Below are the code and all the weights of a small trained network. Each question names an input and a target symbol and asks about switching units off, where a switched-off unit gives its printed mean instead of its output.

import numpy as np


def w(rows, s, z=0):
    codes = np.array(rows[::2]) - 128.0
    scale = np.full(codes.shape[1], s)
    scale[-1] = z or s
    return codes * scale


def f(y):
    return np.maximum(y, 0)


def softmax(a):
    e = np.exp(a - a.max(-1, keepdims=True))
    return e / e.sum(-1, keepdims=True)


def log_softmax(a):
    a = a - a.max(-1, keepdims=True)
    return a - np.log(np.exp(a).sum(-1, keepdims=True))


def net(x, mask):
    ids = ['αγεζθλμξπσφψω'.index(c) for c in x.split()]
    T = len(ids)
    res = E[ids] + P[:T]
    r = res
    for j in range(3):
        rows = slice(4 * j, 4 * j + 4)
        q, k, v = (r @ M[0][rows].T for M in (Q, K, V))
        z = softmax(np.where(np.tri(T) > 0, q @ k.T / 4**0.5, -1e9)) @ v
        o = O[0][rows]
        res = res + np.where(mask[j], z, o[:, -1]) @ o[:, :-1]
    y = f(res @ A[0][:, :-1].T + A[0][:, -1])
    res = res + np.where(mask[3:15], y, B[0][:, -1]) @ B[0][:, :-1]
    return log_softmax(res[-1] @ U[:, :-1].T + U[:, -1])


Q, K, V, O, A, B = {}, {}, {}, {}, {}, {}
E = w([
[184,103,116,113,92,108,69,136,62,66,53],'α',
[74,175,65,199,104,148,54,161,112,173,139],'γ',
[244,85,154,219,162,113,96,55,93,136,88],'ε',
[181,216,195,151,161,20,51,151,148,71,148],'ζ',
[81,101,177,89,187,189,52,91,185,120,46],'θ',
[223,132,91,171,77,45,210,195,83,115,155],'λ',
[75,124,96,9,96,120,162,80,98,48,155],'μ',
[136,222,187,98,191,138,138,154,48,170,51],'ξ',
[207,28,154,79,106,189,78,149,113,168,148],'π',
[20,69,202,229,207,37,153,58,58,149,129],'σ',
[132,154,115,110,86,36,186,93,204,177,70],'φ',
[170,46,103,170,68,126,132,124,220,34,157],'ψ',
[85,134,194,182,74,240,165,196,72,68,64],'ω',
],0.011)
P = w([
[89,2,46,27,155,48,86,174,74,82,65],'0',
[82,57,115,66,88,62,70,146,90,136,83],'1',
[88,87,140,90,54,82,82,131,94,144,102],'2',
[112,113,137,103,71,103,88,124,107,147,105],'3',
[130,136,143,125,77,126,96,111,117,139,120],'4',
[158,137,150,136,106,145,99,107,132,144,131],'5',
[175,163,151,157,103,156,119,97,131,137,136],'6',
[188,183,144,171,140,167,135,106,143,135,125],'7',
[208,198,152,186,145,179,154,92,150,129,127],'8',
[229,213,164,215,149,184,176,100,157,128,130],'9',
],0.006)
Q[0] = w([
[121,126,154,136,174,119,118,50,187,168,122],'head 0',
[33,163,117,96,122,130,177,106,155,127,139],'head 0',
[105,193,175,121,180,93,99,136,43,122,74],'head 0',
[103,91,148,116,156,254,128,141,104,129,99],'head 0',
[124,107,125,149,154,135,127,146,151,137,126],'head 1',
[119,155,99,138,138,150,133,128,156,130,174],'head 1',
[127,137,122,113,120,136,129,125,124,134,141],'head 1',
[135,109,149,129,117,110,121,130,104,131,85],'head 1',
[147,106,156,128,120,129,99,118,106,122,103],'head 2',
[143,97,166,111,151,117,175,116,161,139,117],'head 2',
[113,120,143,105,150,158,172,107,130,114,154],'head 2',
[94,133,108,154,152,96,132,154,139,146,128],'head 2',
],0.015)
K[0] = w([
[106,109,178,122,178,102,123,56,201,172,105],'head 0',
[66,147,118,89,145,128,175,111,150,120,142],'head 0',
[108,192,164,139,183,112,82,131,48,120,74],'head 0',
[96,92,156,108,137,253,107,133,87,136,114],'head 0',
[118,138,110,111,125,139,127,119,100,122,149],'head 1',
[85,122,87,129,134,118,102,167,121,141,125],'head 1',
[129,115,127,133,132,132,121,137,140,134,121],'head 1',
[159,135,182,117,127,136,159,89,133,106,131],'head 1',
[139,123,138,152,152,167,96,135,108,139,122],'head 2',
[106,153,103,141,131,125,138,118,174,151,134],'head 2',
[86,136,99,110,118,128,133,102,135,126,159],'head 2',
[119,127,147,145,147,90,144,131,134,119,105],'head 2',
],0.016)
V[0] = w([
[150,125,126,170,119,173,168,66,113,111,58],'head 0',
[232,116,168,140,175,131,162,87,131,48,159],'head 0',
[192,254,161,230,150,176,167,149,187,160,135],'head 0',
[158,76,95,153,80,106,152,181,105,174,185],'head 0',
[126,81,168,73,158,62,166,112,140,52,94],'head 1',
[152,126,148,111,102,147,131,165,124,132,127],'head 1',
[155,48,165,61,147,65,172,115,136,53,93],'head 1',
[118,85,145,113,130,108,151,130,140,118,138],'head 1',
[128,103,119,139,153,141,132,119,96,105,146],'head 2',
[139,139,131,121,127,116,134,131,131,145,119],'head 2',
[171,142,115,117,112,116,132,100,159,114,89],'head 2',
[149,137,178,84,115,88,196,61,155,71,133],'head 2',
],0.0053)
O[0] = w([
[59,80,90,167,123,170,165,74,74,125,31,140],'head 0',
[95,78,40,153,213,53,90,106,74,73,194,71],'head 0',
[64,18,113,1,65,31,78,241,102,85,46,3],'head 0',
[222,82,114,137,78,119,206,161,97,124,181,126],'head 0',
[21,104,47,138,158,66,109,148,81,132,147,142],'head 1',
[114,140,115,169,138,155,113,151,123,157,153,139],'head 1',
[25,84,31,166,153,59,97,137,61,151,160,156],'head 1',
[78,101,107,132,119,120,133,146,125,142,188,116],'head 1',
[148,102,142,123,135,119,150,101,105,83,149,127],'head 2',
[139,136,127,125,127,120,127,135,129,151,117,127],'head 2',
[174,155,103,151,101,137,115,101,157,137,58,139],'head 2',
[193,189,208,179,134,191,205,81,187,152,152,51],'head 2',
],0.0042,0.003)
A[0] = w([
[79,40,109,2,102,88,118,153,122,94,115,190],'neuron 0',
[139,119,131,173,136,101,172,82,102,106,119,203],'neuron 1',
[164,100,122,34,99,130,127,135,128,111,119,215],'neuron 2',
[136,108,84,144,111,116,110,87,172,129,71,178],'neuron 3',
[103,118,107,134,107,153,77,144,145,103,137,254],'neuron 4',
[173,128,148,140,162,120,142,105,140,102,223,146],'neuron 5',
[184,181,234,131,97,173,136,139,187,165,119,43],'neuron 6',
[108,170,80,109,96,103,138,157,96,143,108,247],'neuron 7',
[135,124,140,151,124,90,113,129,127,89,147,167],'neuron 8',
[168,111,145,111,170,141,84,120,111,159,103,254],'neuron 9',
[118,167,117,69,121,147,155,96,109,91,159,194],'neuron 10',
[172,97,154,92,116,142,127,122,168,89,108,207],'neuron 11',
],0.0092,0.0032)
B[0] = w([
[31,4,76,116,182,2,120,100,71,75,137,186],'neuron 0',
[145,166,137,164,85,134,139,93,113,146,122,199],'neuron 1',
[79,127,76,139,107,106,95,145,90,183,156,190],'neuron 2',
[133,137,89,151,89,136,114,87,168,136,68,210],'neuron 3',
[119,130,112,169,104,147,64,131,136,119,130,241],'neuron 4',
[172,187,137,119,96,198,97,136,143,135,156,168],'neuron 5',
[199,132,191,83,138,160,199,94,154,81,122,189],'neuron 6',
[117,180,96,137,108,121,130,180,109,167,102,253],'neuron 7',
[144,162,135,176,124,118,107,141,135,101,149,168],'neuron 8',
[157,136,148,122,141,135,64,103,100,173,96,247],'neuron 9',
[120,180,90,113,106,141,108,86,86,104,125,165],'neuron 10',
[63,110,67,153,100,130,88,158,135,157,160,178],'neuron 11',
],0.0095,0.005)
U = w([
[60,109,78,168,117,94,89,127,86,152,124,235],'α',
[151,203,146,138,94,189,119,152,167,169,118,247],'γ',
[255,135,178,121,115,161,145,71,132,88,88,120],'ε',
[147,144,174,103,174,69,94,157,165,60,166,67],'ζ',
[78,87,148,93,199,157,102,87,205,96,99,14],'θ',
[178,114,111,133,123,93,202,186,105,129,176,1],'λ',
[105,150,113,49,128,144,160,80,113,69,171,67],'μ',
[127,144,168,44,202,117,159,155,84,153,93,53],'ξ',
[160,36,144,77,143,158,119,141,122,170,198,94],'π',
[89,111,205,165,168,112,173,95,128,133,177,58],'σ',
[113,118,105,89,121,76,196,108,215,160,99,76],'φ',
[135,61,100,157,113,145,141,125,208,53,173,8],'ψ',
[78,70,167,135,109,172,176,191,115,47,101,90],'ω',
],0.0087,0.0029)

Each question gives the input, a string of symbols that net reads in full, and the target symbol t.
The units are the heads (4 rows each of Q, K, V and O) and the neurons (one row each of A and B). Each row of codes is followed by its name. A weight is (code - 128) times the scale printed after its matrix; where a second scale follows, it is the last column's (O, A, B and U).
mask holds one flag per unit, heads first, then neurons. A switched-off unit (its flag False) gives its mean, the last column of its rows in O or B, instead of its output. The means were averaged over made-up inputs and are rounded, as every weight is.
A unit's drop is (log p(t) with every unit on - log p(t) with that unit switched off) / (log p(t) with every unit on - log p(t) with every unit switched off).
The circuit of an input: a set's keep is (log p(t) with only the set's units on - log p(t) with every unit switched off) / (log p(t) with every unit on - log p(t) with every unit switched off). Starting from the 12 units with the biggest drops (on a tie, the unit counted first), units are removed one at a time, each time the one whose removal leaves the highest keep (on an exact tie, the one counted first), for as long as the keep stays at least 0.8.
circuit, biggest first: the units of the circuit, biggest drop first
top k neurons: the k neurons with the biggest drops, biggest first
which heads matter: for each layer, one digit per head in row order, 1 if its drop is at least 0.15 and else 0, layers parted by /
drop when u is switched off: that unit's drop, to one decimal
input μ μ γ α γ, target γ: which heads matter	100
input φ α ξ γ σ μ ξ, target ξ: which heads matter	100
input ξ γ α φ ψ γ γ ψ γ, target ε: circuit, biggest first	(head 1; neuron 6)
input π ξ γ π θ ε μ μ α ψ, target α: circuit, biggest first	(head 0; neuron 11)
input φ ε ψ λ ζ α π γ θ π, target π: top 2 neurons	(neuron 7; neuron 3)
input ψ γ π π γ γ ω, target ω: circuit, biggest first	(head 0; neuron 9)
input α γ ζ λ θ γ π, target α: which heads matter	101
input ξ μ π ζ γ λ γ γ ζ θ, target α: circuit, biggest first	(head 0; neuron 11)
input θ μ γ γ μ, target γ: circuit, biggest first	(head 0; neuron 0)
input ψ α γ μ ε φ φ γ γ ξ, target ξ: circuit, biggest first	(head 0; neuron 4)
input γ π ω ω α γ ψ λ θ θ, target θ: which heads matter	100
input ξ α α φ α γ λ γ φ μ, target α: circuit, biggest first	(head 0; neuron 0)
input α γ γ σ γ ψ θ, target α: which heads matter	101
input φ μ μ ζ μ ε γ α π μ, target ε: circuit, biggest first	(head 0; head 2; neuron 6)
input ε π φ π ζ σ λ α, target α: circuit, biggest first	(head 0; neuron 6; neuron 2)
input γ γ γ ξ π, target π: which heads matter	111
input μ π μ, target γ: circuit, biggest first	(head 0; neuron 5)
input γ ξ π γ α λ α ω, target α: circuit, biggest first	(head 0; neuron 6)
input ε φ γ γ γ φ ω, target α: circuit, biggest first	(head 0; head 2; neuron 0)
input λ γ μ γ γ φ γ α ω, target ω: circuit, biggest first	(head 0)
input γ π α μ μ ξ ψ σ α λ, target α: circuit, biggest first	(head 0; neuron 0)
input ψ μ ω α ψ φ μ α ζ, target α: which heads matter	110
input γ γ γ μ γ μ γ ε, target α: which heads matter	101
input γ π φ ψ ζ θ π γ ζ, target ζ: top 2 neurons	(neuron 8; neuron 3)
input θ α μ θ φ γ φ σ ε, target α: top 2 neurons	(neuron 6; neuron 5)
input ω ζ γ α α γ σ γ, target ε: drop when neuron 11 is switched off	0.1
input ψ γ π α μ ζ γ ζ, target ζ: drop when head 0 is switched off	1.9
